[149 117 138 115 133] 133

[128 127 130 122 101 129] 127

[109 141 115 134 152] 134

[137 117 158 107] 137

[[121 155 110 128 146 122 147]
 [129 129 131 132 127 147 116]] 121

[145 116 138 101 130 126] 126

[[108 131 115 102 112]
 [109 131 116 103 112]] 108

[[132 131 128 128 125 129 124]
 [127 118 124 100 138 103 144]
 [122 122 126 122 134 122 137]] 118
---
112,157,138,134,146 gives 134

113,130,142,136,109
122,118,140,156,121
118,115,152,152,128
gives 113

108,136,117,114,107,124,121
130,131,108,120,133,138,139
137,100,137,134,132,114,139
gives 107

100,122,110,130,155,136,129 gives 110

157,101,100,156 gives 101

127,130,128,101,128,113,120 gives 113
---
[134 144 133 121 151] 134, 151

[[107 107 107 147 148 107 108]
 [149 148 147 108 109 147 147]
 [147 148 147 110 108 146 149]] 107, 149

[[129 106 136 151]
 [129 119 138 154]] 129, 154

[[130 145 146 137 122 126 105]
 [130 145 146 137 123 126 107]] 130, 107

[[140 141 113 123 111]
 [120 119 135 126 109]
 [123 112 124 149 103]] 140, 103

[[126 123 123 122 126 123]
 [116 107 128 121 129 119]] 126, 119

[[102 153 156 153 105 102 156]
 [156 102 100 106 153 155 101]] 102, 101

[149 119 148 108] 149, 108
---
[126 127 129 152 126] ans = 127

[[112 125 100 105 119]
 [146 131 158 153 138]] ans = 125

[148 127 105 113] ans = 127

[125 149 113 112] ans = 149

[136 107 152 155] ans = 107

[143 125 145 136 149 142 111] ans = 125
---
[139 145 157 146 124 134 107] -> 146

[[142 145 127 140 150 143]
 [115 112 130 118 107 115]] -> 130

[135 134 124 106 118 116] -> 124

[139 103 141 126 136] -> 103

[105 154 101 153 155 152] -> 101

[115 118 106 107 127] -> 118

[139 146 158 146 125] -> 146

[128 115 124 140 138 153 135] -> 140

[[133 117 137 114 121 148 129]
 [125 139 126 150 134 149 135]] -> 150
---
[[128 123 119 122 123 130 119 131 111 119 132]
 [103 140 119 100 146 134 142 119 135 138 138]
 [117 122 135 128 146 138 119 119 127 139 138]
 [132 132 120 118 140 132 135 119 150 119 118]
 [123 140 120 128 123 115 120 136 122 133 117]] --> 119

[[125 128 110 135 147 145 149 145 127 122 120 118]
 [125 128 111 135 146 144 148 144 127 123 121 118]
 [133 130 148 122 109 112 107 112 131 135 137 140]
 [133 129 147 122 109 112 107 112 130 135 137 140]
 [125 128 110 135 148 145 150 145 127 122 120 117]] --> 110

[[126 129 127 129 121 130 133 119 153 127 117 124 131 131 133]
 [105 131 111 121 137 113 130 134 116 108 116 125 120 120 125]
 [131 129 126 123 122 131 126 124 142 119 124 114 139 125 118]
 [133 138 126 133 129 133 126 126 142 119 121 126 136 119 120]
 [126 120 134 128 131 131 123 118 110 133 129 119 128 131 142]
 [137 130 138 136 119 118 132 121 136 135 121 132 131 123 117]
 [122 135 131 135 124 130 139 121 129 133 118 136 114 122 124]
 [128 123 128 131 135 125 133 119 120 128 120 121 131 134 127]
 [139 121 141 112 122 131 118 140 135 127 129 129 137 127 125]
 [112 138 128 123 131 131 126 133 151 110 125 129 128 134 119]
 [123 121 125 131 123 115 133 122 136 137 123 134 127 138 131]
 [126 129 137 125 139 123 126 109 132 124 113 146 141 139 135]] --> 127

[[132 139 109 137 135 140 141 107 140 130 151 114 150 125 119]
 [132 131 127 150 150 112 113 138 146 112 108 122 132 131 150]
 [120 114 118 147 106 117 124 114 134 109 133 148 109 128 108]
 [115 122 111 111 116 117 125 117 106 122 117 122 149 123 110]
 [135 134 131 122 106 133 128 136 127 127 109 134 110 130 144]
 [109 149 128 129 148 109 150 148 145 132 115 125 150 131 119]
 [139 137 133 135 129 143 149 136 134 131 106 134 109 125 116]
 [123 105 108 132 116 114 112 122 143 132 131 139 131 122 119]
 [119 110 136 137 109 113 139 145 135 130 128 151 107 135 127]] --> 109

[[132 131 125 124 117 126 138 109 134]
 [130 129 118 145 136 126 127 124 124]
 [129 124 119 130 121 126 125 153 133]
 [127 142 128 124 127 128 137 120 125]
 [124 119 124 147 141 128 129 126 131]
 [128 132 129 144 138 127 123 141 127]
 [125 137 130 133 116 128 124 143 132]
 [128 121 129 126 128 128 128 158 127]
 [129 129 128 121 132 129 129 126 127]
 [122 129 124 127 129 126 128 125 132]
 [128 148 124 140 131 130 133 128 125]
 [130 119 130 138 135 123 120 123 127]] --> 125

[[128 128 127 138 126 129 128 125 129 122 120 151 128 128 134]
 [130 127 127 142 130 128 127 133 126 129 122 148 131 128 127]
 [131 130 126 128 129 128 128 124 131 130 125 125 127 129 127]
 [115 127 113 133 126 128 128 125 128 126 126 137 129 128 127]
 [137 127 116 134 131 128 127 121 126 133 124 140 129 124 121]
 [142 128 123 129 128 128 128 122 127 131 126 126 132 128 132]
 [127 130 126 127 132 128 128 123 132 124 126 115 125 132 131]
 [135 128 147 121 128 128 128 131 128 125 126 147 124 129 129]
 [113 128 140 135 128 128 128 123 127 136 130 121 133 128 119]
 [132 128 116 137 125 128 128 131 130 129 131 125 129 126 129]
 [144 128 133 140 124 128 128 134 127 124 124 146 129 126 131]] --> 127

[[129 123 124 121 120 124 133 134 135 127]
 [145 108 140 124 125 106 143 144 143 139]
 [116 138 121 135 134 137 116 116 117 120]
 [139 115 135 126 126 114 138 139 139 135]
 [123 122 117 115 115 123 126 128 128 117]
 [131 139 133 135 134 140 131 129 130 134]
 [132 125 134 134 134 124 130 130 130 133]
 [119 127 114 117 117 129 123 124 124 116]] --> 124
---
104,100,114,127,143 -> 114
156,133,124,125,136,134 -> 134
155,130,131,125,129,135 -> 131
125,151,146,100 -> 125
104,124,107,134,111,125 -> 124
130,121,125,128,150,124,125 -> 128
139,113,117,119,98 -> 117
---
[128 113 102 106 126 134] >> 126
[153 116 129 101 140 124 114] >> 124
[112 122 109 152] >> 109
[149 154 135 134 138 111 122] >> 111
[128 154 129 137 134 123] >> 134
[123 141 101 130 156] >> 130
---
[[125 124 131 122 125 133]
 [123 128 125 127 122 136]
 [137 130 131 144 115 130]
 [118 123 125 117 133 129]
 [119 131 132  98 146 133]] Answer: 133

[[129 112 128 125 136 120 143 117 139]
 [118 123 131 112 116 139 122 131 122]
 [122 117 143 123 122 107 133 119 132]
 [130 137 136 137 122 121 116 133 123]
 [106 124 138 111 116 133 136 120 131]
 [116 125 129 118 123 133 134 120 136]
 [130 106 134 129 141 129 149 118 137]] Answer: 139

[[109 138 145 123 117 128 124 138 136 137 140]
 [117 133 151 120 124 123 133 139 127 133 146]
 [109 145 134 125 117 126 113 129 143 128 130]
 [129 144 134 121 133 112 121 120 130 105 130]
 [129 134 150 119 133 115 135 132 120 118 144]
 [120 148 129 124 125 118 113 120 140 112 126]
 [116 134 151 120 123 124 132 139 128 134 146]] Answer: 140

[[127 135 126 127 127 128]
 [130 129 126 127 134 131]
 [131 131 124 125 139 133]
 [135 142 113 150 146 140]
 [127 118 131 134 121 127]
 [122 147 124 138 103 118]
 [129 100 131 150 115 130]
 [126 125 130 115 130 125]
 [128 126 129 124 130 128]
 [122 147 122 140 103 119]
 [135 138 113 148 146 140]
 [127 136 126 136 120 126]] Answer: 128

[[116 148 136 137 138 124 127]
 [131 128 129 137 130 127 129]
 [131 128 129 135 131 126 129]
 [110 157 138 140 142 124 126]
 [109 157 138 140 142 124 127]
 [115 132 116 125 130 135 120]] Answer: 127

[[121 152 127 133 132 136 128]
 [121 149 129 132 133 135 129]
 [125 140 127 135 131 138 126]
 [121 151 128 133 132 136 128]
 [124 143 135 129 134 131 129]
 [132 124 152 121 137 122 131]
 [121 151 127 134 132 136 128]
 [126 136 127 135 130 138 126]] Answer: 128
